Here is a tiny trained network, its code and every weight. The questions are about switching its units off for an input and a class, where a switched-off unit gives its printed mean instead of its output.

import numpy as np


def w(rows, s, z=0):
    codes = np.array(rows[::2]) - 128.0
    scale = np.full(codes.shape[1], s)
    scale[-1] = z or s
    return codes * scale


def norm(h):
    return h / np.sqrt((h * h).mean(-1, keepdims=True) + 1e-5)


def f(y):
    return np.maximum(y, 0)


def log_softmax(a):
    a = a - a.max(-1, keepdims=True)
    return a - np.log(np.exp(a).sum(-1, keepdims=True))


def net(x, mask):
    res = np.array(x, float).reshape(1, 7) / 4 @ E
    u = 0
    for l in range(2):
        y = f(norm(res) @ A[l][:, :-1].T + A[l][:, -1])
        res = res + np.where(mask[u : u + 4], y, B[l][:, -1]) @ B[l][:, :-1]
        u += 4
    return log_softmax(norm(res)[-1] @ U[:, :-1].T + U[:, -1])


A, B = {}, {}
E = w([
[154,163,100,55,156,159,34,33,1,186],'x0',
[184,76,123,163,143,78,150,173,184,72],'x1',
[114,127,201,108,143,128,187,127,69,93],'x2',
[157,95,62,57,175,99,220,148,103,108],'x3',
[205,196,180,126,169,147,153,161,89,188],'x4',
[158,96,124,110,137,151,204,126,123,89],'x5',
[85,96,120,155,99,187,104,40,231,39],'x6',
],0.0081)
A[0] = w([
[163,144,69,206,79,101,174,145,148,71,74],'L0N1',
[142,106,160,73,225,123,173,54,99,94,61],'L0N2',
[125,107,58,57,172,111,72,119,66,196,127],'L0N3',
[207,190,183,212,163,78,238,254,152,161,2],'L0N4',
],0.0055,0.0042)
B[0] = w([
[6,176,106,34,188,77,155,140,159,134,180],'L0N1',
[125,108,151,95,91,127,168,94,118,55,195],'L0N2',
[183,114,98,164,194,161,97,209,86,128,253],'L0N3',
[102,151,156,208,123,92,190,84,104,157,249],'L0N4',
],0.013,0.0045)
A[1] = w([
[152,111,179,36,126,120,148,111,103,83,131],'L1N1',
[64,160,177,157,115,209,2,71,137,129,55],'L1N2',
[100,131,90,162,177,162,61,104,57,180,54],'L1N3',
[92,84,102,143,157,144,138,190,225,102,5],'L1N4',
],0.0088,0.0026)
B[1] = w([
[186,66,138,123,97,210,124,82,129,93,206],'L1N1',
[149,147,200,248,22,130,28,96,235,110,254],'L1N2',
[176,162,123,80,92,101,85,140,183,187,253],'L1N3',
[32,129,85,32,109,119,124,132,119,116,207],'L1N4',
],0.013,0.0059)
U = w([
[37,107,54,113,143,105,141,138,206,91,16],'0',
[139,161,167,188,61,148,8,97,217,138,204],'1',
[113,189,198,220,170,85,199,158,112,182,111],'2',
[189,63,120,141,150,195,161,88,85,80,249],'3',
[223,174,98,115,196,134,38,180,73,233,176],'4',
],0.014,0.0015)

Each question gives the input, the list of numbers given to net, and the class t.
The units are the neurons (one row each of A and B). Each row of codes is followed by its name. A weight is (code - 128) times the scale printed after its matrix; where a second scale follows, it is the last column's (A, B and U).
mask holds one flag per neuron, layer by layer. A switched-off neuron (its flag False) gives its mean, the last column of its row in B, instead of its output. The means were averaged over made-up inputs and are rounded, as every weight is.
A unit's drop is (log p(t) with every unit on - log p(t) with that unit switched off) / (log p(t) with every unit on - log p(t) with every unit switched off).
The circuit of an input: a set's keep is (log p(t) with only the set's units on - log p(t) with every unit switched off) / (log p(t) with every unit on - log p(t) with every unit switched off). Starting from all 8 units, units are removed one at a time, each time the one whose removal leaves the highest keep (on an exact tie, the one counted first), for as long as the keep stays at least 0.8.
circuit, biggest first: the units of the circuit, biggest drop first
k most important neurons: the k neurons with the biggest drops, biggest first
top k neurons in layer l: the k neurons of layer l with the biggest drops, biggest first
drop of u: that unit's drop, to one decimal
input [-7,8,-7,2,5,1,-1], class 0: circuit, biggest first => L1N4
input [-4,7,-2,-7,5,2,2], class 2: circuit, biggest first => L0N4, L1N2
input [-5,4,2,-7,0,1,0], class 0: circuit, biggest first => L1N4, L1N2
input [1,8,-6,-5,-3,-6,-6], class 4: top 2 neurons in layer 1 => L1N2, L1N1
input [5,-7,2,1,8,7,4], class 3: circuit, biggest first => L0N2, L1N1
input [-6,4,-6,-8,-1,-4,-5], class 2: 2 most important neurons => L0N4, L1N2
input [5,6,8,-1,3,-6,0], class 3: 3 most important neurons => L0N2, L1N1, L1N2
input [-8,-8,-4,-2,4,0,0], class 2: 2 most important neurons => L0N4, L1N2
input [-2,-4,-1,-5,3,3,-7], class 2: top 2 neurons in layer 0 => L0N4, L0N3
input [-8,0,5,-2,-5,-6,8], class 0: 2 most important neurons => L1N4, L0N1
input [-5,2,-8,8,-1,-6,-7], class 2: top 2 neurons in layer 1 => L1N3, L1N1
input [-3,5,-5,-1,6,-6,-5], class 2: drop of L0N3 => 0.0
input [2,4,-6,5,-5,-7,3], class 0: drop of L1N2 => 0.1
input [1,-2,8,6,8,8,-3], class 3: circuit, biggest first => L1N1
input [-4,-6,-5,1,5,6,-5], class 2: drop of L0N4 => 0.3
